Below is a small trained network, with its code and all its weights. Each question gives an input and a target symbol and asks what happens when units are switched off, that is, made to give their printed mean instead of their output.

import numpy as np


def w(rows, s, z=0):
    codes = np.array(rows[::2]) - 128.0
    scale = np.full(codes.shape[1], s)
    scale[-1] = z or s
    return codes * scale


def norm(h):
    return h / np.sqrt((h * h).mean(-1, keepdims=True) + 1e-5)


def f(y):
    return np.maximum(y, 0)


def softmax(a):
    e = np.exp(a - a.max(-1, keepdims=True))
    return e / e.sum(-1, keepdims=True)


def log_softmax(a):
    a = a - a.max(-1, keepdims=True)
    return a - np.log(np.exp(a).sum(-1, keepdims=True))


def net(x, mask):
    ids = ['γδεζηλμξσφψω'.index(c) for c in x.split()]
    T = len(ids)
    res = E[ids] + P[:T]
    u = 0
    for l in range(2):
        q, k, v = (norm(res) @ M[l].T for M in (Q, K, V))
        z = softmax(np.where(np.tri(T) > 0, q @ k.T / 3**0.5, -1e9)) @ v
        res = res + np.where(mask[u], z, O[l][:, -1]) @ O[l][:, :-1]
        u += 1
        y = f(norm(res) @ A[l][:, :-1].T + A[l][:, -1])
        res = res + np.where(mask[u : u + 16], y, B[l][:, -1]) @ B[l][:, :-1]
        u += 16
    return log_softmax(norm(res)[-1] @ U[:, :-1].T + U[:, -1])


Q, K, V, O, A, B = {}, {}, {}, {}, {}, {}
E = w([
[115,102,144,62,110],'γ',
[115,109,114,62,186],'δ',
[54,8,143,164,163],'ε',
[181,115,96,109,105],'ζ',
[125,121,163,54,142],'η',
[150,155,111,2,185],'λ',
[133,82,109,192,43],'μ',
[125,107,74,61,192],'ξ',
[65,121,134,148,37],'σ',
[101,158,163,65,88],'φ',
[121,134,124,48,160],'ψ',
[58,82,142,163,53],'ω',
],0.016)
P = w([
[94,137,114,133,129],'0',
[175,3,8,61,155],'1',
[206,109,173,119,132],'2',
[83,145,116,124,147],'3',
[129,30,134,153,133],'4',
[220,124,158,158,133],'5',
[83,148,116,122,150],'6',
[128,33,132,162,136],'7',
[221,132,161,193,141],'8',
[84,146,115,122,147],'9',
[134,32,126,161,125],'10',
],0.016)
Q[0] = w([
[106,121,111,139,116],'0.h1',
[100,253,110,175,139],'0.h1',
[139,68,174,62,81],'0.h1',
],0.027)
K[0] = w([
[108,101,124,139,104],'0.h1',
[34,69,51,7,61],'0.h1',
[141,252,225,228,200],'0.h1',
],0.017)
V[0] = w([
[175,195,158,120,128],'0.h1',
[237,106,28,90,130],'0.h1',
[69,254,125,132,117],'0.h1',
],0.0055)
O[0] = w([
[100,79,178,35,116,108],'0.h1',
[205,57,92,6,2,151],'0.h1',
[93,223,98,69,183,4],'0.h1',
],0.0041,0.0033)
A[0] = w([
[148,162,123,62,104,52],'0.n1',
[149,210,55,131,49,32],'0.n2',
[133,251,185,143,58,162],'0.n3',
[62,118,144,74,157,62],'0.n4',
[80,156,91,67,111,100],'0.n5',
[113,126,143,136,76,132],'0.n6',
[145,141,51,113,192,191],'0.n7',
[131,84,133,77,165,125],'0.n8',
[212,144,131,168,109,155],'0.n9',
[90,175,173,95,137,17],'0.n10',
[168,228,147,88,123,27],'0.n11',
[174,206,145,77,118,182],'0.n12',
[112,99,124,176,124,121],'0.n13',
[206,155,142,99,133,3],'0.n14',
[86,125,51,99,163,119],'0.n15',
[24,180,146,85,83,114],'0.n16',
],0.013,0.0051)
B[0] = w([
[169,147,139,93,182,162],'0.n1',
[195,103,250,186,123,146],'0.n2',
[113,45,156,52,54,193],'0.n3',
[62,104,94,92,170,205],'0.n4',
[159,119,76,157,117,202],'0.n5',
[166,153,122,146,141,191],'0.n6',
[107,107,135,179,55,215],'0.n7',
[143,174,127,180,95,254],'0.n8',
[75,144,156,94,132,189],'0.n9',
[141,150,141,45,143,152],'0.n10',
[120,194,58,99,121,148],'0.n11',
[41,142,184,147,133,185],'0.n12',
[127,188,129,115,154,204],'0.n13',
[171,53,190,133,79,153],'0.n14',
[85,104,152,122,167,221],'0.n15',
[124,74,114,57,86,229],'0.n16',
],0.021,0.0062)
Q[1] = w([
[221,148,186,100,212],'1.h1',
[157,201,62,86,199],'1.h1',
[132,160,172,12,252],'1.h1',
],0.02)
K[1] = w([
[196,151,83,183,167],'1.h1',
[170,198,100,107,93],'1.h1',
[183,117,29,112,253],'1.h1',
],0.021)
V[1] = w([
[71,191,143,124,78],'1.h1',
[97,83,149,172,99],'1.h1',
[132,234,74,153,2],'1.h1',
],0.016)
O[1] = w([
[145,69,197,127,200,199],'1.h1',
[177,137,158,157,133,254],'1.h1',
[140,53,76,124,248,62],'1.h1',
],0.015,0.0083)
A[1] = w([
[158,208,174,62,177,109],'1.n1',
[172,160,193,76,166,109],'1.n2',
[152,136,43,86,128,86],'1.n3',
[162,168,99,96,66,95],'1.n4',
[185,132,59,152,167,1],'1.n5',
[174,62,96,154,135,178],'1.n6',
[89,225,135,74,250,86],'1.n7',
[150,86,161,135,102,72],'1.n8',
[103,106,136,76,93,160],'1.n9',
[106,133,186,137,151,139],'1.n10',
[106,119,63,53,129,126],'1.n11',
[65,149,25,104,154,91],'1.n12',
[123,82,119,39,135,205],'1.n13',
[167,133,71,214,136,148],'1.n14',
[148,53,89,116,114,222],'1.n15',
[46,184,136,79,149,135],'1.n16',
],0.018,0.003)
B[1] = w([
[218,131,206,68,152,161],'1.n1',
[45,92,138,177,151,210],'1.n2',
[98,227,15,132,130,140],'1.n3',
[54,211,128,124,125,179],'1.n4',
[196,43,110,238,134,139],'1.n5',
[100,195,114,55,98,229],'1.n6',
[133,238,200,134,2,143],'1.n7',
[187,160,68,109,174,255],'1.n8',
[183,87,178,164,105,249],'1.n9',
[115,98,107,140,52,237],'1.n10',
[245,160,123,165,180,193],'1.n11',
[124,144,10,140,37,171],'1.n12',
[46,183,69,160,167,251],'1.n13',
[65,162,158,203,231,184],'1.n14',
[181,76,173,83,70,241],'1.n15',
[128,75,204,88,216,199],'1.n16',
],0.023,0.0075)
U = w([
[156,172,51,157,148,253],'γ',
[90,60,58,147,51,79],'δ',
[47,99,204,81,136,77],'ε',
[197,105,147,221,78,52],'ζ',
[149,211,140,68,217,143],'η',
[115,227,136,117,70,118],'λ',
[131,153,138,213,222,129],'μ',
[5,124,88,174,141,108],'ξ',
[219,102,128,73,87,141],'σ',
[97,115,114,7,168,123],'φ',
[126,63,73,122,198,192],'ψ',
[229,121,112,136,204,144],'ω',
],0.016,0.0068)

Each question gives the input, a string of symbols that net reads in full, and the target symbol t.
The units are the heads (3 rows each of Q, K, V and O) and the neurons (one row each of A and B). Each row of codes is followed by its name. A weight is (code - 128) times the scale printed after its matrix; where a second scale follows, it is the last column's (O, A, B and U).
mask holds one flag per unit, layer by layer, with each layer's heads first. A switched-off unit (its flag False) gives its mean, the last column of its rows in O or B, instead of its output. The means were averaged over made-up inputs and are rounded, as every weight is.
A unit's drop is (log p(t) with every unit on - log p(t) with that unit switched off) / (log p(t) with every unit on - log p(t) with every unit switched off).
The circuit of an input: a set's keep is (log p(t) with only the set's units on - log p(t) with every unit switched off) / (log p(t) with every unit on - log p(t) with every unit switched off). Starting from the 12 units with the biggest drops (on a tie, the unit counted first), units are removed one at a time, each time the one whose removal leaves the highest keep (on an exact tie, the one counted first), for as long as the keep stays at least 0.8.
circuit, biggest first: the units of the circuit, biggest drop first
most important unit: the unit with the biggest drop
top k neurons: the k neurons with the biggest drops, biggest first
k most important neurons of layer l: the k neurons of layer l with the biggest drops, biggest first
input μ φ ψ σ σ η, target ε: circuit, biggest first => [1.n2]
input ψ γ σ σ η η λ σ ε φ δ, target μ: 3 most important neurons of layer 0 => [0.n8 0.n16 0.n4]
input φ σ η ξ σ λ ψ σ, target φ: circuit, biggest first => [0.n15 1.h1 1.n6]
input φ ε σ λ γ σ γ σ, target ξ: 4 most important neurons of layer 0 => [0.n13 0.n3 0.n7 0.n16]
input ξ φ ψ φ σ ε σ ε ξ, target σ: 2 most important neurons of layer 0 => [0.n14 0.n7]
input ω ε ε ψ ψ γ ε λ σ ψ δ, target ξ: 2 most important neurons of layer 0 => [0.n16 0.n3]
input φ σ η σ φ ε η σ, target μ: circuit, biggest first => [0.n3 0.n13 1.n15 1.n6]
input φ δ ε, target λ: 2 most important neurons of layer 0 => [0.n7 0.n5]
input φ δ ψ γ σ λ σ ε ψ ω, target ω: top 3 neurons => [1.n11 0.n16 1.n9]
input λ μ σ ψ ε δ ξ, target ξ: top 2 neurons => [1.n14 0.n16]
input ε ψ δ φ η ψ λ, target λ: top 4 neurons => [1.n7 0.n11 1.n12 0.n12]
input ψ η λ μ σ δ, target ζ: top 4 neurons => [0.n12 0.n14 1.n13 0.n9]
input σ σ ε σ φ σ ζ ω, target ξ: 2 most important neurons of layer 0 => [0.n13 0.n16]
input ε σ δ λ δ, target η: 2 most important neurons of layer 1 => [1.n6 1.n14]
input γ δ σ φ, target φ: most important unit => 0.n3
input γ γ σ γ λ ε λ σ ε η λ, target μ: 2 most important neurons of layer 0 => [0.n8 0.n3]
input δ ε ε δ ψ, target μ: top 3 neurons => [0.n16 0.n8 1.n14]
input δ σ δ φ γ, target η: 3 most important neurons of layer 1 => [1.n6 1.n14 1.n9]
input φ σ δ ζ, target ζ: top 2 neurons => [0.n2 1.n13]
input γ ω φ σ φ δ σ δ ε σ ψ, target μ: 2 most important neurons of layer 0 => [0.n16 0.n9]
input μ ε γ ψ σ φ ξ ε ξ ε ω, target ω: most important unit => 0.n6
input σ φ ψ ω φ, target σ: top 4 neurons => [0.n12 0.n1 0.n8 0.n9]
input ξ γ σ ε σ ψ γ η η λ η, target ζ: 4 most important neurons of layer 0 => [0.n6 0.n12 0.n9 0.n1]
input ω μ λ σ γ, target φ: 2 most important neurons of layer 1 => [1.n6 1.n9]
input δ λ φ ψ σ ξ ε η, target ω: 2 most important neurons of layer 1 => [1.n5 1.n14]
input φ φ σ σ σ λ, target ε: top 2 neurons => [1.n2 0.n12]
input δ δ φ γ φ, target δ: top 4 neurons => [0.n8 0.n3 0.n15 0.n11]
input ε δ δ δ δ μ μ φ, target ψ: most important unit => 0.n8
